Below are the code and all the weights of a small trained network. Each question names an input and a class and asks about switching units off, where a switched-off unit gives its printed mean instead of its output.

import numpy as np


def w(rows, s, z=0):
    codes = np.array(rows[::2]) - 128.0
    scale = np.full(codes.shape[1], s)
    scale[-1] = z or s
    return codes * scale


def f(y):
    return y / 2 * (1 + np.tanh(0.7978845608 * (y + 0.044715 * y**3)))


def log_softmax(a):
    a = a - a.max(-1, keepdims=True)
    return a - np.log(np.exp(a).sum(-1, keepdims=True))


def net(x, mask):
    res = np.array(x, float).reshape(1, 3) / 4 @ E
    y = f(res @ A[0][:, :-1].T + A[0][:, -1])
    res = res + np.where(mask, y, B[0][:, -1]) @ B[0][:, :-1]
    return log_softmax(res[-1] @ U[:, :-1].T + U[:, -1])


A, B = {}, {}
E = w([
[19,54,107,178,232,2,104,79],'x0',
[88,128,253,64,45,6,122,199],'x1',
[237,9,198,196,154,141,237,134],'x2',
],0.0084)
A[0] = w([
[72,61,108,146,162,60,136,108,80],'N0',
[159,183,124,70,49,205,147,160,173],'N1',
[149,177,169,89,91,214,141,155,85],'N2',
[26,71,109,161,120,77,122,82,174],'N3',
[186,78,190,140,169,172,216,102,209],'N4',
[57,54,122,147,163,105,57,84,107],'N5',
[132,184,7,190,152,201,158,35,76],'N6',
[56,222,50,2,129,154,28,113,129],'N7',
[91,151,219,55,36,41,125,209,83],'N8',
[121,138,86,172,135,169,123,133,255],'N9',
],0.0082,0.0085)
B[0] = w([
[145,96,133,113,166,165,80,93,175],'N0',
[169,118,82,73,167,88,55,86,216],'N1',
[166,103,76,106,151,232,64,55,172],'N2',
[134,118,119,88,137,92,105,92,203],'N3',
[153,112,127,129,222,88,148,181,225],'N4',
[212,107,80,94,165,190,93,64,178],'N5',
[91,133,240,209,108,189,72,144,212],'N6',
[161,56,143,96,182,143,196,244,250],'N7',
[101,147,236,188,121,127,104,103,232],'N8',
[57,207,135,161,100,54,112,143,205],'N9',
],0.011,0.014)
U = w([
[144,116,80,74,147,139,52,37,113],'0',
[68,158,230,203,111,131,80,122,88],'1',
[140,59,127,108,171,123,211,223,88],'2',
[83,228,91,114,121,2,111,143,254],'3',
[101,160,94,135,28,116,154,100,105],'4',
[68,150,80,124,66,132,157,81,102],'5',
],0.011,0.013)

Each question gives the input, the list of numbers given to net, and the class t.
The units are the neurons (one row each of A and B). Each row of codes is followed by its name. A weight is (code - 128) times the scale printed after its matrix; where a second scale follows, it is the last column's (A, B and U).
mask holds one flag per neuron, in row order. A switched-off neuron (its flag False) gives its mean, the last column of its row in B, instead of its output. The means were averaged over made-up inputs and are rounded, as every weight is.
A unit's drop is (log p(t) with every unit on - log p(t) with that unit switched off) / (log p(t) with every unit on - log p(t) with every unit switched off).
The circuit of an input: a set's keep is (log p(t) with only the set's units on - log p(t) with every unit switched off) / (log p(t) with every unit on - log p(t) with every unit switched off). Starting from all 10 units, units are removed one at a time, each time the one whose removal leaves the highest keep (on an exact tie, the one counted first), for as long as the keep stays at least 0.8.
circuit, biggest first: the units of the circuit, biggest drop first
most important unit: the unit with the biggest drop
top k neurons: the k neurons with the biggest drops, biggest first
drop when u is switched off: that unit's drop, to one decimal
input [8,-1,-7], class 0: circuit, biggest first -> (N5)
input [-4,-7,7], class 1: top 2 neurons -> (N6 N7)
input [-2,1,1], class 3: circuit, biggest first -> (N7 N6 N5)
input [2,6,-7], class 2: top 3 neurons -> (N7 N6 N9)
input [-8,2,-4], class 0: top 2 neurons -> (N1 N2)
input [6,3,-7], class 2: top 3 neurons -> (N7 N1 N2)
input [0,-5,-5], class 1: top 3 neurons -> (N6 N4 N9)
input [-4,-7,-6], class 1: top 3 neurons -> (N6 N9 N4)
input [1,4,-5], class 2: top 2 neurons -> (N7 N6)
input [8,6,-8], class 0: top 2 neurons -> (N5 N3)
input [-8,7,4], class 0: top 3 neurons -> (N1 N2 N6)
input [3,3,3], class 3: circuit, biggest first -> (N7 N6)
input [6,-1,-8], class 2: top 2 neurons -> (N7 N1)
input [5,3,-2], class 0: most important unit -> N5
input [-5,0,-2], class 0: top 2 neurons -> (N2 N1)
input [-2,8,5], class 1: top 2 neurons -> (N8 N7)
input [4,8,-6], class 1: drop when N8 is switched off -> 3.9
input [1,-6,-1], class 1: drop when N6 is switched off -> 0.6
input [-1,-8,-7], class 1: drop when N9 is switched off -> 0.2
input [-6,1,-3], class 0: drop when N1 is switched off -> 0.2
input [-7,3,-5], class 0: circuit, biggest first -> (N2)
